Below is a small trained network, with its code and all its weights. Each question gives an input and a class and asks what happens when units are switched off, that is, made to give their printed mean instead of their output.

import numpy as np


def w(rows, s, z=0):
    codes = np.array(rows[::2]) - 128.0
    scale = np.full(codes.shape[1], s)
    scale[-1] = z or s
    return codes * scale


def norm(h):
    return h / np.sqrt((h * h).mean(-1, keepdims=True) + 1e-5)


def f(y):
    return np.maximum(y, 0)


def log_softmax(a):
    a = a - a.max(-1, keepdims=True)
    return a - np.log(np.exp(a).sum(-1, keepdims=True))


def net(x, mask):
    res = np.array(x, float).reshape(1, 8) / 4 @ E
    u = 0
    for l in range(2):
        y = f(norm(res) @ A[l][:, :-1].T + A[l][:, -1])
        res = res + np.where(mask[u : u + 4], y, B[l][:, -1]) @ B[l][:, :-1]
        u += 4
    return log_softmax(norm(res)[-1] @ U[:, :-1].T + U[:, -1])


A, B = {}, {}
E = w([
[90,140,145,79,200,121,160,128,98,121,127],'x0',
[134,95,240,100,151,83,136,167,160,58,212],'x1',
[127,139,125,186,172,65,110,194,107,118,136],'x2',
[39,154,121,124,166,145,216,141,148,146,67],'x3',
[147,177,110,130,182,130,169,146,132,151,119],'x4',
[107,142,121,197,148,93,176,5,173,142,89],'x5',
[131,159,51,64,144,90,110,87,131,2,145],'x6',
[133,90,81,178,136,74,181,112,108,144,118],'x7',
],0.009)
A[0] = w([
[180,103,156,49,153,159,9,220,124,7,195,107],'L0N1',
[59,31,38,168,52,91,57,56,120,185,2,207],'L0N2',
[180,159,74,252,206,82,186,225,63,121,125,34],'L0N3',
[142,113,118,135,42,174,247,62,254,30,139,2],'L0N4',
],0.0056,0.0042)
B[0] = w([
[68,22,174,117,50,75,253,83,110,57,78,233],'L0N1',
[192,137,189,92,135,176,151,120,81,76,200,254],'L0N2',
[131,73,61,80,160,68,128,236,98,173,148,177],'L0N3',
[34,121,116,129,147,147,191,188,122,159,144,168],'L0N4',
],0.011,0.0076)
A[1] = w([
[227,176,65,100,122,224,16,83,65,161,125,45],'L1N1',
[49,174,44,85,186,126,171,30,173,49,64,115],'L1N2',
[39,138,156,47,84,218,158,181,102,160,78,81],'L1N3',
[108,100,254,218,187,27,132,121,225,93,127,249],'L1N4',
],0.007,0.002)
B[1] = w([
[74,203,83,226,135,130,18,68,198,174,93,204],'L1N1',
[154,45,173,152,79,118,157,80,91,113,174,226],'L1N2',
[107,224,62,126,248,127,141,191,64,185,163,250],'L1N3',
[178,162,77,142,70,168,128,116,72,175,189,253],'L1N4',
],0.012,0.0062)
U = w([
[147,58,165,123,52,123,138,131,108,34,183,248],'0',
[155,211,102,199,92,197,47,86,159,145,134,115],'1',
[141,146,84,157,164,90,85,95,165,48,73,1],'2',
[83,162,86,130,194,124,143,212,111,160,115,189],'3',
[93,125,141,121,109,108,78,148,247,99,55,7],'4',
],0.014,0.0045)

Each question gives the input, the list of numbers given to net, and the class t.
The units are the neurons (one row each of A and B). Each row of codes is followed by its name. A weight is (code - 128) times the scale printed after its matrix; where a second scale follows, it is the last column's (A, B and U).
mask holds one flag per neuron, layer by layer. A switched-off neuron (its flag False) gives its mean, the last column of its row in B, instead of its output. The means were averaged over made-up inputs and are rounded, as every weight is.
A unit's drop is (log p(t) with every unit on - log p(t) with that unit switched off) / (log p(t) with every unit on - log p(t) with every unit switched off).
most important unit: the unit with the biggest drop
top k neurons: the k neurons with the biggest drops, biggest first
k most important neurons of layer l: the k neurons of layer l with the biggest drops, biggest first
drop when u is switched off: that unit's drop, to one decimal
input [5,2,-1,-3,-2,-4,-8,0], class 3: most important unit -> L1N3
input [0,6,1,8,-8,4,-6,-6], class 3: 3 most important neurons of layer 1 -> [L1N3, L1N1, L1N2]
input [-7,5,7,3,-7,7,1,-4], class 1: top 3 neurons -> [L1N4, L0N1, L1N2]
input [0,7,7,-5,6,5,-1,8], class 3: top 2 neurons -> [L0N3, L0N1]
input [0,-3,7,4,6,5,7,-2], class 0: 3 most important neurons of layer 1 -> [L1N2, L1N3, L1N1]
input [-4,-5,7,-4,7,-8,7,-2], class 0: top 2 neurons -> [L0N1, L1N3]
input [-4,-2,4,4,-4,6,-8,4], class 0: 2 most important neurons of layer 0 -> [L0N2, L0N3]
input [7,2,-4,2,-3,1,2,0], class 3: top 2 neurons -> [L1N3, L0N4]
input [-4,0,-4,7,7,7,6,-3], class 0: 2 most important neurons of layer 1 -> [L1N2, L1N1]
input [8,-6,3,8,8,5,7,-8], class 0: 2 most important neurons of layer 0 -> [L0N4, L0N3]
input [-4,4,-8,-1,2,2,-3,2], class 3: drop when L0N4 is switched off -> 0.9
input [-5,4,8,8,-7,5,-6,-8], class 1: drop when L1N4 is switched off -> 0.5
